(in the rows, 128 means zero)
Known rows:
<645>: [ 91 143 164 135 123 113 105 195 128 130  91 105 122 121  98 139 143 113
 154 132 126  97 142  75 168 132  93  83 141 119 124 144 120 100 111 119
 133 108 167 144 151 131 113 147  78 143]
<230>: [147 121 132  88 115 167 136  78 150 117 162 142 155 142  96 187 145 152
 194 141 157 180 113  95  94 126 144 159 138 136 132 114 133 107 114  42
 125 107 114 106 136 135 167 132 179 106]
<220>: [130 122 152 120 136  89 114 182 131 124  65  94 150 136 122 154 108 109
 160 136 144 118 124  91 184 142  96  82 109 100 140 146 132  94 110  92
 132  96 160  98 169 121 105 115  74 112]
<382>: [114 145 157 128 126 117 129 180 142 129  64 133 142 140 126 160 118 120
 148 128 138 109 139  76 169 134 101 103 116 102 144 143 139 109 108 106
 140 107 175 103 162 135 122 120  59 102]
<803>: [149 114 114 101 138  77 127 114 151 114 127 106 120 110 125 118 100 111
  76 130 113 143  96 124 123 198 122 104 145 165 116 119 142 140 154 105
 102 152  75 151 112 129 104  66 117 141]
<344>: [140 100 117 111 132 108 122 125 144 123 135  81 100 127 138 130 134 141
  58 114 120 142 114 167  99 202 128 123 144 176 114 125 195 142 136 112
 107 161  99 154  84 127 110  91 106 122]
<399>: [115 144 181 119 139 108 148 179 141 127  55 115 125 115 115 142 122 117
 146 117 115 103 131  90 167 134  99  90  98 102 126 148 118 100 103 132
 138 111 162 118 155 134 124 141  88 102]
<708>: [149 100 107  82 122  88 100 122 120 142 135  88 109 107 139 130 103 150
  52 103 143 165 101 159 112 199 128 131 178 179 139 113 175 141 145 127
 117 154  82 135 107 111  82 102 112 120]
<288>: [131 138  91 179 123 127 134  95 104 151 186 146 135 123 168 111 124 126
 129 137  66 115 161 167 113  74  96 137 112 116 107 132 117 138 163 141
 163 117 130 115 114 112 123 186 154 136]
<586>: [ 88 140 188 107 119 126 116 188 126 142  67 100  97 120 118 151 152 153
 138  90 127 117 146 110 149 134 106 114 124 119 133 143 134 108  96 164
 148 104 169 124 154 136  99 173  80 112]
<19>: [129 145 114 170 103 117  95  79 105 141 187 155 121 147 175 117 127 140
 133 126  82 120 149 167 119  78 108 124  98 134 135 117 100 137 156 133
 161  93 126 118 125 112 103 152 156 147]
<571>: [140 125 100 136 149 171 145 146  98 112 115 169 136 144 125  79 129 122
 116 137 192 114 120 133 140  96 186 166 126  90 157 138 114 143 101 185
  96 172 146 137 120 149 174  95 142 138]
<816>: [145 112 117 108 143  80 127 120 144 124 130  98 118 113 120 123  99 109
  68 129 112 140 101 131 113 191 124 107 155 169 114 119 148 139 161 119
 107 156  77 150 112 121 107  70 118 142]
<77>: [151 147 110 168 125 113 153  85 122 138 175 143 136 120 176 107 113 121
 129 127  63 115 142 178 124  76  86 118  80 112 110 133  96 136 159 135
 154 111 118 111 122 109 130 169 167 133]
<699>: [124  96  82 129 160 158  96 125  64 126 140 122 144 164 110  89 140 133
 125 148 200 133 119 129 147  95 201 150 153 104 153 134 112 139 105 190
  89 141 135 133 136 140 137 104 142 165]
<373>: [132 110 117 113 146 103 133 111 147 131 127 114 114 114 126 125 109 121
  68 117 106 144 116 135 102 196 139 128 164 170 109 116 167 148 160 141
 118 155  86 146 105 123 113  97 108 136]
<189>: [103 113 154 133 131 130 115 202 134 138  77  73 117 137 118 157 157 127
 137 127 138 114 151 120 162 143 103  97 123 114 124 149 168  94 100 105
 140 116 184 119 137 125 108 157  77 103]
<337>: [126 106  82 134 170 178 143 150  78 129 135 134 142 136 113  75 139 126
 122 150 185 125 131 138 129  92 200 166 151  92 133 143 124 143 109 209
  90 168 144 143 117 145 159 135 142 144]

Facts:
<103> γ [<702>]
<117> γ [<527>]
<131> γ [<381>]
<193> γ [<803> <220>]
<19> γ [<279>]
<216> γ [<576> <711> <230> <172>]
<275> γ [<117>]
<279> γ [<550>]
<285> γ [<369>]
<288> γ [<604>]
<289> γ [<816> <193>]
<295> γ [<333> <79>]
<300> γ [<708>]
<306> γ [<79>]
<32> γ [<711> <406>]
<333> γ [<220>]
<337> γ [<56>]
<344> γ [<527>]
<359> γ [<645> <601>]
<369> γ [<220>]
<36> γ [<441>]
<381> γ [<172>]
<382> γ [<220> <711>]
<399> γ [<220>]
<3> γ [<708> <344>]
<406> γ [<382>]
<457> γ [<699>]
<461> γ [<189> <344>]
<468> γ [<306>]
<476> γ [<664>]
<485> γ [<103>]
<550> γ [<172> <79>]
<571> γ [<717>]
<576> γ [<131>]
<586> γ [<3> <19>]
<605> γ [<550> <699>]
<613> γ [<382>]
<640> γ [<137>]
<641> γ [<382>]
<644> γ [<664>]
<645> γ [<762>]
<664> γ [<220> <172>]
<673> γ [<220>]
<702> γ [<382>]
<717> γ [<382>]
<718> γ [<193> <79>]
<750> γ [<285>]
<758> γ [<137>]
<762> γ [<718>]
<779> γ [<750>]
<77> γ [<750>]
<79> γ [<613> <702>]
<7> γ [<708>]
{<103> <165> <189> <220> <359> <382> <399> <3> <406> <586> <601> <641> <644> <645> <664> <673> <717> <750> <79>} Ω a
{<110> <117> <137> <289> <300> <337> <369> <36> <476> <485> <571> <699>} Ω c
{<131> <172> <193> <19> <288> <295> <333> <381> <456> <527> <576> <604> <718> <779> <77> <7>} Ω b
{<216> <279> <285> <306> <32> <344> <373> <56> <605> <640> <702> <708> <758> <762> <803> <816>} Ω d
{<230> <275> <441> <457> <461> <468> <550> <613> <711> <730>} Ω e

Rows:
No name comes twice in this set of rows, the named rows included.
[126 130 118 117 131  93 117 115 148 116 137 124 115 109 120 115 113 113
  76 122 111 132 107 114 107 188 121 108 163 177 117 118 140 144 154 116
 109 156  81 175 103 133 115  72 114 165] : <762>
[135 136  98 178 109 127 118  94 112 151 187 137 132 132 176 110 124 127
 131 138  83 113 158 175 121  84 102 125 106 123 117 125 114 134 163 124
 157 111 134 116 115 104 111 166 156 136] : <456>
[143 118  89 183  99 136  96 109 110 142 199 110 119 149 185 125 147 136
 125 138 100 118 159 210 124  88  89 112  88 129 128 131 139 127 143  78
 149 110 142 123 100  98 109 155 151 121] : <527>
[134 160 105 185  96 107 102 100 119 132 192 160 124 124 166 100 125 117
 135 135  85 101 144 156 128  81  78 106  93 123 133 122  87 136 151 114
 155 108 119 138 118 115 121 137 158 147] : <718>
[157 118 128 102 155  77 150 103 149 119 106 111 124 108 126 114  94 116
  71 114  94 141  95 126 111 186 124 118 135 157 110 117 145 145 155 132
 110 154  70 134 114 134 115  77 116 130] : <285>
[134  93  97 135 149 180 119 161  83 115 134 105 121 156 121  85 165 133
 112 138 204 116 126 178 136  99 190 158 120 102 150 148 140 131  88 161
  84 173 152 150 104 137 154 110 146 132] : <117>
[156 115 108 127 160 147 144 141  90 113 113 140 139 142 119  69 119 117
 123 142 192 117  99 142 156  93 183 145 105  83 155 143  94 135  94 173
  84 163 127 131 132 144 167  86 148 138] : <369>
[100 129 178 112 114 129 117 204 128 148  78  88  99 114 119 151 149 152
 133  96 143 117 145 127 161 135  97 116 133 121 137 143 157 101  95 139
 144 108 174 119 141 124  96 181  74  90] : <3>
[120 132 146 109 147 113 148  85 170 121 104 140 107 136 130 134 119 141
  69 106  81 147 110 120  82 185 159 137 131 179 116 108 152 167 160 176
 127 145  84 143 109 153 113  68 110 137] : <216>
[155 136 124  95  99 160 145  88 155 109 160 167 144 114  99 171 138 139
 188 135 160 170 109  86  98 133 120 170 134 127 142 120 122 110 107  37
 119 130 116 123 126 139 185 132 177 107] : <613>
[132 110  91 134 156 169 131 151  84 125 127 127 143 142 115  77 139 125
 117 147 206 123 125 146 142  92 196 164 144  97 143 135 117 140  99 186
  90 162 138 141 124 137 157 113 146 144] : <110>
[137 125 117 113 127  97 129 104 151 118 120 153 123 121 139 132  96 123
  63 128 118 143 107 109 103 195 126 123 159 171 137 116 161 158 153 109
 112 156  93 145 109 141 119  57 100 128] : <702>
[129 137 118 112 129 104 127 109 147 119 129 140 113 120 129 123 109 123
  66 120 107 138 109 108 100 198 125 127 168 175 126 114 151 161 152 128
 116 152  87 158 108 140 116  70 101 142] : <306>

Now the same elements, written a new way:
Known rows:
<605>: [134 115 139 140 134 114  74  64 140 105 105  98 122 163 155 131 157 120
 141  88 154 156 109  65 115 163 167 112 189 172  69 172 143 111 148 136
 213]
<172>: [134 100  94 135 170  93 125 113 131  74 130  88  93 109  69  84 111  89
  76 144 163 104  93 128 110 170 129 124  83 106 138 121 111 127 137 117
 123]
<708>: [125  84 150 126 149 138  71 100 171 110 106  83 114 210 161 116 151  74
 158  82 133 148  97 114  91 148 165 158 179 164 102 154 152 190 162 106
 193]
<279>: [128 106 137 137 142 119  72  75 156 103  95  96 114 177 165 125 160 106
 144  93 147 149  93  83 102 160 162 116 182 166  78 163 151 145 149 125
 211]
<645>: [156 140 124 108  93 164 118 113 154  85 153 121 145 115 183 148 119 120
 148 145 126 163 135 146 118 103 113 105 133  98 134 101 138 185 126 137
 103]
<779>: [114 162 130 114 148 121 139 146 101 100 132  98 104 115  72 129 120  87
 124 131 146 159 160 120 130 167 121 115 128 133 168 121  65 103 173  82
 131]
<110>: [123  93 171 150 125  46 158 113  92 124  91 110 134  96 115 136 159 104
 136 146 119 118 147 135 140 151 159 113  94 133 100 133 114 125 155  89
 119]
<601>: [157 120 121 102 102 157 124 120 157  75 155 120 143 104 192 135 116 122
 147 142 117 154 131 152 110  98 110 108 142 100 143 106 142 200 121 138
  98]
<193>: [122 162 133 118 124 123 128 126 129  76 123  84 111 116  73 141 106 104
 108 144 159 142 112 143 136 166 106 121  82 102 147  94  93 107 138  90
 141]
<7>: [137 136 125 119 135 165  82 141 136 101 144 104 105 143  47 107 150  60
 144 131 180 139 153 110 152 175 168 132  91 121 145 107 106 117 153  77
 178]
<758>: [124 105 165 116 116  86  78  93 143  95  84  98 126 118 110 149 163 140
 167  70 120 148  73  91 102 182 157 145 212 188 110 138 131 215 159 132
 177]
<381>: [141 118 105 144 163 113 111 114 117  73 140  98  95 108  63 100 124 102
  91 132 175 112 117 110 135 189 142 118  93 111 135 112 103 123 145 119
 121]
<275>: [ 86 199 217 131 154 135  61 135 158 129 169 127 144 112 132  93 138  95
 159 121 159 116 189 124 168 157 169 157 129 154 128 156 165 133 137  93
 151]
<586>: [139 123 114 115 100 203  81 142 146 118 181 150 143 162 177 100 162 100
 142 134 153 167 162  97 115 113 191 117 152 124 123 111 150 195 142 137
 156]
<762>: [145 134 167 127 123 110 101  72 160  79  88  80 127 153 171 168 134 133
 166  88 135 151 100 131 119 156 112 122 157 148  92 131 133 133 145 116
 185]
<640>: [120 117 170 118 117  88  80  86 133  99  85  97 121 112 114 147 163 145
 170  69 119 149  79  88 105 186 154 146 212 184 109 138 130 216 156 127
 178]
<131>: [144 119 112 144 164 111 106 110 111  78 139 101 100 100  70 102 127  96
  91 131 179 105 134 121 131 192 143 114  97 110 132 113  97 121 145 122
 119]
<344>: [140  87 168 132 144 149  64 102 174 113 107  80 110 210 160 114 160  76
 171  77 146 158 121 118 109 155 172 154 178 168 100 142 139 177 172 100
 201]

Rows:
No name comes twice in this set of rows, the named rows included.
[118 140 184 164 101  71 165 114  95 120  85 102 144 100 121 159 133 135
 130 148 135 139 140 144 155 152 142 104  74 116  87 106  99 114 149  94
 137] : <289>
[108 162 124 111 130 115 137 122 125  80 124  93 104 121  77 133 119 103
 100 144 155 136 113 124 111 170 115 116  80 113 145 100  88 101 128 100
 148] : <333>
[123 122 162 130 161 109 105  52 128  93 102 101 126 140 191 159 178 152
 131  85 153 167 146 110  81 190 137 146 161 162  97 136 100 151 140 144
 176] : <32>
[125 125  91  94 107 146 128 103 143  85 158 136 146 135 215 130 141 119
 108 152 119 154 124 114  64  91 128 114 131 103 131 114 147 176  97 152
 132] : <79>
[113  79 126 152 118  27 152 104  99 124  86 107 130 112 104 106 150 102
 108 164 114  90 104 107 127 126 168 101  96 132  81 155 144 103 136 102
 142] : <699>
[ 77 172 180 123 180  76 109  91 148  98 156 123 141  80 163  96 132 124
  96 141 137  95 141 127  87 151 131 162  93 145 130 162 148 126  91 129
 115] : <711>
[103  91 157 139 105  20 153 127  91 119  73 112 127  65  72 127 155 125
 130 145  83  97  78 125 123 155 166 139 116 141 112 123 130 196 156 101
 120] : <137>
[133 126 105 124 134 144  85 134 134  93 141  91 111 139  52  99 142  47
 120 142 172 122 130 101 140 163 166 119  90 117 135 119 125 101 134  89
 177] : <19>
[122 172 117 117 132 123 117 110 113  83 133 103 115 114  64 143 139 112
 112 144 166 151 144 110 125 174 121 112  75 105 135 107  89  80 120  94
 169] : <295>
[134 110 117  99 117 160 116 127 138 100 160 140 134 116 188 116 146 120
 138 126 121 156 143 129 106 106 141 115 171 125 152 119 129 213 143 137
  88] : <165>
[105 105 103 102 125 133 157 128 147  86 150 126 125 135 219 122 107 124
  77 145 110 161  83 151  38  85 109 129 155 106 148 109 128 215 116 143
  92] : <220>

Now the same elements, written a new way:
Known rows:
<285>: [139 121  78 135 124  95 161 142  82 115 163 162 110 140  80]
<730>: [150 137  97 156 146 113 155 125  60  95 106 132  92 131 124]
<750>: [122 117 112 161 129  79 169 145  41 101 173  97  99  93  91]
<333>: [118 159 137 136 132 106 117 146  99 110 127 117 139 104  96]
<117>: [116 161  91 164 135 138 172 168  39  89 149 154 150 120 119]
<300>: [149 149 107 155 144 140 172 155  63 118 172 147 141  96 136]
<641>: [125 132 101 148 120  85 161 148  39  99 148 121  93  44 107]
<19>: [150 169 110 145 131  83 133 158  86 115 126 109 145 110 100]
<605>: [149 133  67 144 129  86 160 149  79 127 140 180 115 119  83]
<456>: [134 159 122 130 129  88 143 151  91 110 120 109 146 114 112]
<381>: [138 146 147 127 119  91 136 159  64 134 112 114 146 122 110]
<306>: [122 137  67 138 123  83 152 132  75 136 152 185 116 130 103]
<717>: [126 137 101 146 117  86 161 150  38  97 149 121  91  40 108]
<699>: [141 167 117 155 152 123 183 156  55 104 154 155 143 100 118]
<644>: [116 112 117 159 128  87 164 150  41 117 142 120 106  66 106]
<373>: [138 122  74 133 128  93 166 145  88 119 141 175 116 122  92]
<476>: [137 156 131 152 145 134 175 156  43 112 157 153 140 110 119]
<718>: [111 168 120 133 127  79 129 135  84 121 133 117 146 123 121]

Rows:
No name comes twice in this set of rows, the named rows included.
[144 145 111 134 125 100 131 152 101 123 135 100 148 108 126] : <7>
[121 119 100 167 131  83 163 151  50 115 150 115 106  62 109] : <586>
[146 142  97 157 144 112 147 121  57 101 112 133  91 135 126] : <468>
[137 151 138 130 126  90 138 156  77 123 112 115 148 115 110] : <172>
[110 126 105 157 127  78 164 141  42 109 153 120 102  64 114] : <103>
[134 148 135 125 121  91 141 153  78 117 122 107 146 123 112] : <576>
[115 159 133 132 131 100 124 143  99 110 128 116 141 107 103] : <193>
[148 136  88 160 141 118 148 128  58  95 108 129  94 136 128] : <461>

